Below are the code and all the weights of a small trained network. Each question names an input and a target symbol and asks about switching units off, where a switched-off unit gives its printed mean instead of its output.

import numpy as np


def w(rows, s, z=0):
    codes = np.array(rows[::2]) - 128.0
    scale = np.full(codes.shape[1], s)
    scale[-1] = z or s
    return codes * scale


def norm(h):
    return h / np.sqrt((h * h).mean(-1, keepdims=True) + 1e-5)


def f(y):
    return y / 2 * (1 + np.tanh(0.7978845608 * (y + 0.044715 * y**3)))


def softmax(a):
    e = np.exp(a - a.max(-1, keepdims=True))
    return e / e.sum(-1, keepdims=True)


def log_softmax(a):
    a = a - a.max(-1, keepdims=True)
    return a - np.log(np.exp(a).sum(-1, keepdims=True))


def net(x, mask):
    ids = ['δζηθμπστψ'.index(c) for c in x.split()]
    T = len(ids)
    res = E[ids] + P[:T]
    r = norm(res)
    for j in range(2):
        rows = slice(3 * j, 3 * j + 3)
        q, k, v = (r @ M[0][rows].T for M in (Q, K, V))
        z = softmax(np.where(np.tri(T) > 0, q @ k.T / 3**0.5, -1e9)) @ v
        o = O[0][rows]
        res = res + np.where(mask[j], z, o[:, -1]) @ o[:, :-1]
    y = f(norm(res) @ A[0][:, :-1].T + A[0][:, -1])
    res = res + np.where(mask[2:10], y, B[0][:, -1]) @ B[0][:, :-1]
    return log_softmax(norm(res)[-1] @ U[:, :-1].T + U[:, -1])


Q, K, V, O, A, B = {}, {}, {}, {}, {}, {}
E = w([
[101,90,97,185,181,102,152,107,196],'δ',
[85,147,107,128,203,142,194,140,110],'ζ',
[115,140,193,49,83,205,155,121,230],'η',
[109,172,113,163,154,114,227,123,94],'θ',
[68,175,128,136,152,120,168,94,116],'μ',
[220,83,150,207,101,210,178,93,105],'π',
[217,41,104,93,205,174,136,225,133],'σ',
[127,123,31,110,48,35,139,103,109],'τ',
[196,251,234,153,194,141,31,125,101],'ψ',
],0.0025)
P = w([
[150,149,116,29,132,32,181,70,70],'0',
[177,250,69,132,135,122,150,137,202],'1',
[52,84,60,124,158,144,85,99,113],'2',
[156,114,161,75,131,87,183,82,76],'3',
[140,181,137,178,113,136,169,212,159],'4',
[69,53,115,162,132,147,80,137,110],'5',
[168,90,197,73,139,95,160,70,68],'6',
[123,165,164,192,109,149,149,212,135],'7',
],0.0026)
Q[0] = w([
[233,119,213,64,108,56,225,84,114],'H1',
[121,201,35,156,118,194,83,170,223],'H1',
[254,121,163,136,108,170,117,139,138],'H1',
[246,168,132,213,154,108,137,130,116],'H2',
[112,64,96,202,160,133,89,112,74],'H2',
[108,218,125,181,182,125,89,119,143],'H2',
],0.0071)
K[0] = w([
[207,93,212,96,90,245,68,148,162],'H1',
[92,181,28,119,148,76,178,64,173],'H1',
[237,126,103,49,130,134,135,27,92],'H1',
[203,132,3,185,67,88,67,136,85],'H2',
[125,85,168,243,192,134,147,164,80],'H2',
[50,161,78,168,132,93,89,80,82],'H2',
],0.0059)
V[0] = w([
[51,152,148,20,152,88,79,172,219],'H1',
[111,106,68,109,46,147,178,141,138],'H1',
[170,88,98,93,198,73,93,232,93],'H1',
[146,188,87,199,136,162,149,202,73],'H2',
[85,85,143,131,96,255,141,194,242],'H2',
[149,81,110,199,50,121,118,87,119],'H2',
],0.0033)
O[0] = w([
[104,85,218,65,93,164,135,253,201,150],'H1',
[53,78,145,151,134,176,87,93,44,219],'H1',
[129,93,75,152,77,212,218,153,214,100],'H1',
[195,157,158,44,152,128,169,187,62,62],'H2',
[54,148,4,85,132,43,160,153,142,6],'H2',
[119,140,167,94,94,133,213,94,217,92],'H2',
],0.0032,0.002)
A[0] = w([
[187,218,173,75,125,120,159,106,199,101],'N1',
[208,204,77,92,122,15,128,178,132,61],'N2',
[144,55,68,102,125,144,253,122,156,46],'N3',
[106,186,102,195,211,170,158,174,197,145],'N4',
[124,159,140,160,73,118,84,129,243,80],'N5',
[39,90,168,60,177,73,83,123,122,2],'N6',
[94,63,54,124,120,83,88,105,172,95],'N7',
[198,162,182,146,71,125,141,56,82,42],'N8',
],0.005,0.0038)
B[0] = w([
[222,134,227,224,164,171,161,77,110,191],'N1',
[200,170,254,189,212,208,156,98,95,130],'N2',
[69,204,123,65,36,228,87,95,50,133],'N3',
[207,223,162,190,96,73,165,170,137,237],'N4',
[60,80,63,96,147,114,137,149,12,159],'N5',
[147,58,232,88,62,41,205,156,26,177],'N6',
[198,164,203,182,152,197,176,174,190,204],'N7',
[70,151,64,113,113,110,113,244,160,250],'N8',
],0.0039,0.0018)
U = w([
[213,179,219,172,147,177,170,118,176,201],'δ',
[120,199,104,183,120,122,156,222,29,5],'ζ',
[63,151,43,116,58,47,128,175,199,178],'η',
[139,127,42,147,170,64,133,19,78,148],'θ',
[137,64,204,65,100,54,171,94,82,147],'μ',
[123,157,114,53,55,221,156,62,111,155],'π',
[144,75,87,67,216,182,137,173,131,91],'σ',
[96,35,137,190,139,168,75,40,192,122],'τ',
[81,164,170,114,155,127,2,128,131,71],'ψ',
],0.0078,0.0028)

Each question gives the input, a string of symbols that net reads in full, and the target symbol t.
The units are the heads (3 rows each of Q, K, V and O) and the neurons (one row each of A and B). Each row of codes is followed by its name. A weight is (code - 128) times the scale printed after its matrix; where a second scale follows, it is the last column's (O, A, B and U).
mask holds one flag per unit, heads first, then neurons. A switched-off unit (its flag False) gives its mean, the last column of its rows in O or B, instead of its output. The means were averaged over made-up inputs and are rounded, as every weight is.
A unit's drop is (log p(t) with every unit on - log p(t) with that unit switched off) / (log p(t) with every unit on - log p(t) with every unit switched off).
The circuit of an input: a set's keep is (log p(t) with only the set's units on - log p(t) with every unit switched off) / (log p(t) with every unit on - log p(t) with every unit switched off). Starting from all 10 units, units are removed one at a time, each time the one whose removal leaves the highest keep (on an exact tie, the one counted first), for as long as the keep stays at least 0.8.
circuit, biggest first: the units of the circuit, biggest drop first
unit that matters most: the unit with the biggest drop
k most important neurons: the k neurons with the biggest drops, biggest first
heads that matter: for each layer, one digit per head in row order, 1 if its drop is at least 0.15 and else 0, layers parted by /
drop when u is switched off: that unit's drop, to one decimal
input τ δ μ δ, target τ: 2 most important neurons => (N4; N6)
input μ ζ ζ, target ζ: circuit, biggest first => (N4; H1; H2)
input π τ τ τ τ η ζ η, target ζ: 3 most important neurons => (N5; N4; N7)
input η δ η μ η η η, target μ: heads that matter => 01
input π δ μ θ, target θ: circuit, biggest first => (H1)
input δ τ θ ζ, target σ: heads that matter => 01
input μ σ ζ, target ζ: heads that matter => 11
input τ π η τ σ τ σ, target π: circuit, biggest first => (N3; H1)
input δ ψ θ ζ, target δ: heads that matter => 10
input η τ τ, target τ: 3 most important neurons => (N7; N8; N4)
input η μ σ δ μ τ τ τ, target η: heads that matter => 01
input τ θ θ τ μ τ, target μ: circuit, biggest first => (H2; N8)
input τ σ μ, target μ: circuit, biggest first => (N6; H1)
input θ τ τ τ ψ μ π π, target ζ: circuit, biggest first => (N8; H1)
input σ η τ π, target θ: circuit, biggest first => (H1)
input μ π τ η η, target ζ: heads that matter => 01
input θ τ σ δ τ η, target η: heads that matter => 01
input τ ψ ψ μ, target δ: heads that matter => 10
input ζ τ τ μ, target ψ: 3 most important neurons => (N8; N6; N4)
input τ δ θ, target θ: unit that matters most => N8
input τ τ ψ μ τ η η, target μ: heads that matter => 11
input π δ τ μ, target θ: heads that matter => 10
input τ θ η τ ψ δ τ, target δ: drop when H1 is switched off => 1.6
input μ τ μ μ, target ψ: drop when N5 is switched off => 0.1
input π π η η δ π δ, target θ: drop when N6 is switched off => 0.0
input σ π δ τ, target θ: 3 most important neurons => (N2; N4; N6)
